Below are the code and all the weights of a small trained network. Each question names an input and a class and asks about switching units off, where a switched-off unit gives its printed mean instead of its output.

import numpy as np


def w(rows, s, z=0):
    codes = np.array(rows[::2]) - 128.0
    scale = np.full(codes.shape[1], s)
    scale[-1] = z or s
    return codes * scale


def f(y):
    return y / 2 * (1 + np.tanh(0.7978845608 * (y + 0.044715 * y**3)))


def log_softmax(a):
    a = a - a.max(-1, keepdims=True)
    return a - np.log(np.exp(a).sum(-1, keepdims=True))


def net(x, mask):
    res = np.array(x, float).reshape(1, 5) / 4 @ E
    y = f(res @ A[0][:, :-1].T + A[0][:, -1])
    res = res + np.where(mask, y, B[0][:, -1]) @ B[0][:, :-1]
    return log_softmax(res[-1] @ U[:, :-1].T + U[:, -1])


A, B = {}, {}
E = w([
[79,141,63,116,130],'x0',
[83,87,154,106,56],'x1',
[205,87,81,141,101],'x2',
[150,133,127,9,166],'x3',
[126,204,139,102,95],'x4',
],0.014)
A[0] = w([
[124,87,155,231,122,142],'N1',
[101,139,87,80,144,91],'N2',
[65,127,205,97,135,123],'N3',
[78,193,128,110,136,176],'N4',
[136,223,135,113,207,164],'N5',
[162,32,89,105,167,197],'N6',
[54,187,138,126,102,185],'N7',
[98,99,136,188,129,43],'N8',
[131,135,167,91,65,81],'N9',
[125,113,163,215,121,181],'N10',
[172,116,203,104,167,99],'N11',
[160,92,121,84,129,80],'N12',
[234,169,99,154,108,183],'N13',
[92,177,115,127,131,166],'N14',
[182,53,85,122,158,154],'N15',
[58,248,115,99,151,206],'N16',
[176,98,168,109,204,68],'N17',
[143,139,118,206,90,217],'N18',
[92,125,4,165,160,72],'N19',
[66,109,28,151,56,138],'N20',
[120,144,215,119,56,253],'N21',
[96,48,127,146,102,64],'N22',
[51,89,204,81,124,153],'N23',
],0.012,0.0034)
B[0] = w([
[93,155,248,183,82,219],'N1',
[130,137,190,123,162,161],'N2',
[169,109,115,137,131,190],'N3',
[170,150,198,123,160,195],'N4',
[127,164,114,176,181,219],'N5',
[82,58,123,110,122,202],'N6',
[145,101,174,119,114,205],'N7',
[95,124,147,167,85,168],'N8',
[146,135,123,86,63,161],'N9',
[88,140,241,175,133,209],'N10',
[147,85,79,105,205,175],'N11',
[73,131,124,81,118,158],'N12',
[192,111,86,92,202,197],'N13',
[146,137,170,125,163,171],'N14',
[122,62,150,104,131,193],'N15',
[175,138,174,160,150,248],'N16',
[89,114,128,85,178,175],'N17',
[169,119,167,174,125,208],'N18',
[163,93,51,157,103,187],'N19',
[139,49,163,133,171,200],'N20',
[163,103,117,131,86,203],'N21',
[62,141,118,152,98,173],'N22',
[185,106,75,109,122,202],'N23',
],0.012,0.013)
U = w([
[40,60,189,79,145,96],'0',
[52,141,168,225,48,112],'1',
[92,67,15,73,164,159],'2',
[129,254,135,162,209,134],'3',
[194,84,137,147,152,252],'4',
[151,166,82,46,38,82],'5',
[15,217,132,106,100,11],'6',
],0.0098,0.0033)

Each question gives the input, the list of numbers given to net, and the class t.
The units are the neurons (one row each of A and B). Each row of codes is followed by its name. A weight is (code - 128) times the scale printed after its matrix; where a second scale follows, it is the last column's (A, B and U).
mask holds one flag per neuron, in row order. A switched-off neuron (its flag False) gives its mean, the last column of its row in B, instead of its output. The means were averaged over made-up inputs and are rounded, as every weight is.
A unit's drop is (log p(t) with every unit on - log p(t) with that unit switched off) / (log p(t) with every unit on - log p(t) with every unit switched off).
The circuit of an input: a set's keep is (log p(t) with only the set's units on - log p(t) with every unit switched off) / (log p(t) with every unit on - log p(t) with every unit switched off). Starting from the 12 units with the biggest drops (on a tie, the unit counted first), units are removed one at a time, each time the one whose removal leaves the highest keep (on an exact tie, the one counted first), for as long as the keep stays at least 0.8.
circuit, biggest first: the units of the circuit, biggest drop first
top k neurons: the k neurons with the biggest drops, biggest first
drop of u: that unit's drop, to one decimal
input [-5,8,-8,-5,8], class 4: circuit, biggest first	N23
input [1,7,6,6,-4], class 0: top 2 neurons	N19, N13
input [4,1,5,5,0], class 0: top 2 neurons	N23, N2
input [8,-4,-6,-4,-6], class 1: circuit, biggest first	N13, N8
input [5,8,3,-2,-2], class 1: top 2 neurons	N22, N13
input [0,6,0,-3,8], class 4: top 2 neurons	N1, N20
input [-2,7,7,7,3], class 5: top 2 neurons	N9, N20
input [-5,7,-5,8,3], class 4: top 2 neurons	N11, N3
input [0,7,4,-2,4], class 1: top 3 neurons	N13, N11, N22
input [4,2,-3,3,-6], class 2: top 2 neurons	N1, N10
input [-4,8,6,4,-1], class 5: top 2 neurons	N9, N20
input [0,5,8,7,-6], class 0: top 2 neurons	N15, N19
input [5,5,8,6,1], class 0: top 2 neurons	N23, N2
input [-6,-6,-4,-4,-8], class 1: circuit, biggest first	N1
input [-6,-4,6,-8,-4], class 1: drop of N14	0.0
input [0,3,2,8,-1], class 2: drop of N10	0.2
input [-3,3,8,-1,8], class 5: drop of N9	0.2
